Each row has a name. Each question is about the rows just above it.

[-7.29,-7.29,+4.54,+8.34,+6.64,-4.08,+0.17,-8.15,-7.29,+4.87,-7.29,-6.81,-6.61,+0.56,+3.62,-7.29] : J
[-3.28,-6.09,+2.61,-5.47,+2.61,+2.09,+7.24,+8.15,-7.85,+5.71,+8.45,-3.39,-7.43,-8.37,-5.86,-5.56] : D
[+3.99,-3.65,+7.60,-5.34,+7.92,+7.60,+7.92,+2.20,-0.76,+1.27,+7.92,+7.92,-7.88,+7.60,+2.77,+8.12] : A
Repeated in D: => [+2.61]
The value that J holds more than once: => [-7.29]
Whose row is [-3.28,-6.09,+2.61,-5.47,+2.61,+2.09,+7.24,+8.15,-7.85,+5.71,+8.45,-3.39,-7.43,-8.37,-5.86,-5.56]? => D

[-4.20,-4.06,-1.34,-1.63,-2.49,+2.34,+0.49,-0.81,-3.06,+2.34,-0.85,-1.85,-0.15,-1.45,-0.42,-2.72,-1.61,+6.16,+2.09,+0.32,-2.04,+7.79,+0.53,-2.41,+2.09,+0.63,-1.95,+1.46,-0.17,-4.83,-1.22,-1.95,+0.93,+0.26,-0.54,+1.08,-3.75,+0.80,-2.27,-0.72,-1.01,-3.05,+2.34,+1.38,+0.61,-0.68,+2.68,+1.76,-0.67,-2.11,+3.30,-0.15,+0.53,-2.34] : Q
[+0.20,+3.03,-0.95,-0.43,+1.01,-0.05,+1.89,-0.96,+1.37,+1.52,+4.28,-0.12,-0.64,+1.45,+0.11,+0.92,-0.91,-1.27,+0.11,-4.57,+0.99,+0.50,+3.49,-1.91,+2.76,-2.39,+1.86,+0.17,-0.25,-0.80,+0.80,-2.61,+0.46,-0.35,-3.88,-2.61,-0.03,-2.61,-4.57,+3.06,-0.90,+0.39,-2.55,+1.83,-0.98,-1.71,+1.17,-3.38,-2.36,+1.43,+1.55,+0.05,-0.50,+1.19] : S
[+3.15,+1.21,-0.40,-0.07,-2.23,-5.32,-2.10,-0.68,-0.76,+0.94,+1.24,-1.60,-0.76,+1.42,+0.46,+0.99,-0.29,+1.48,-0.05,+2.17,+0.25,+0.38,+4.04,-0.09,-0.26,-2.24,+1.84,-0.21,-0.69,+0.78,+2.58,+0.70,-0.50,-0.27,+3.01,+1.64,-0.20,+1.96,+0.42,-0.12,+2.25,+0.79,+1.31,+2.29,+0.61,+0.21,+1.42,-0.84,-1.22,-2.52,+2.31,-1.28,-1.85,-0.48] : H
Whose row is [+0.20,+3.03,-0.95,-0.43,+1.01,-0.05,+1.89,-0.96,+1.37,+1.52,+4.28,-0.12,-0.64,+1.45,+0.11,+0.92,-0.91,-1.27,+0.11,-4.57,+0.99,+0.50,+3.49,-1.91,+2.76,-2.39,+1.86,+0.17,-0.25,-0.80,+0.80,-2.61,+0.46,-0.35,-3.88,-2.61,-0.03,-2.61,-4.57,+3.06,-0.90,+0.39,-2.55,+1.83,-0.98,-1.71,+1.17,-3.38,-2.36,+1.43,+1.55,+0.05,-0.50,+1.19]? => S
[-4.20,-4.06,-1.34,-1.63,-2.49,+2.34,+0.49,-0.81,-3.06,+2.34,-0.85,-1.85,-0.15,-1.45,-0.42,-2.72,-1.61,+6.16,+2.09,+0.32,-2.04,+7.79,+0.53,-2.41,+2.09,+0.63,-1.95,+1.46,-0.17,-4.83,-1.22,-1.95,+0.93,+0.26,-0.54,+1.08,-3.75,+0.80,-2.27,-0.72,-1.01,-3.05,+2.34,+1.38,+0.61,-0.68,+2.68,+1.76,-0.67,-2.11,+3.30,-0.15,+0.53,-2.34] is in which row? => Q
Whose row is [+3.15,+1.21,-0.40,-0.07,-2.23,-5.32,-2.10,-0.68,-0.76,+0.94,+1.24,-1.60,-0.76,+1.42,+0.46,+0.99,-0.29,+1.48,-0.05,+2.17,+0.25,+0.38,+4.04,-0.09,-0.26,-2.24,+1.84,-0.21,-0.69,+0.78,+2.58,+0.70,-0.50,-0.27,+3.01,+1.64,-0.20,+1.96,+0.42,-0.12,+2.25,+0.79,+1.31,+2.29,+0.61,+0.21,+1.42,-0.84,-1.22,-2.52,+2.31,-1.28,-1.85,-0.48]? => H

[-7.49,+3.44,-4.30,+4.75,-6.71,-7.19]  T
[+3.15,-4.71,+4.68,-6.02,+3.45,-2.19]  C
[-7.67,-0.73,-6.08,-5.86,+1.91,-6.15]  P
[+2.67,-2.27,+3.38,+5.36,+4.72,-5.14]  Z
[+2.06,-1.32,-1.32,-6.96,-4.91,-5.50]  K
[-3.17,+4.07,-4.14,-6.84,+2.44,+7.20]  R
[-5.72,-3.66,+0.63,+6.47,-8.60,+4.45]  V
[+3.07,-5.60,+4.61,+5.02,-7.35,+7.66]  Y
[-3.17,+4.07,-4.14,-6.84,+3.92,+7.13]  U
Whose row is [-5.72,-3.66,+0.63,+6.47,-8.60,+4.45]? => V
The value that K holds more than once: => [-1.32]

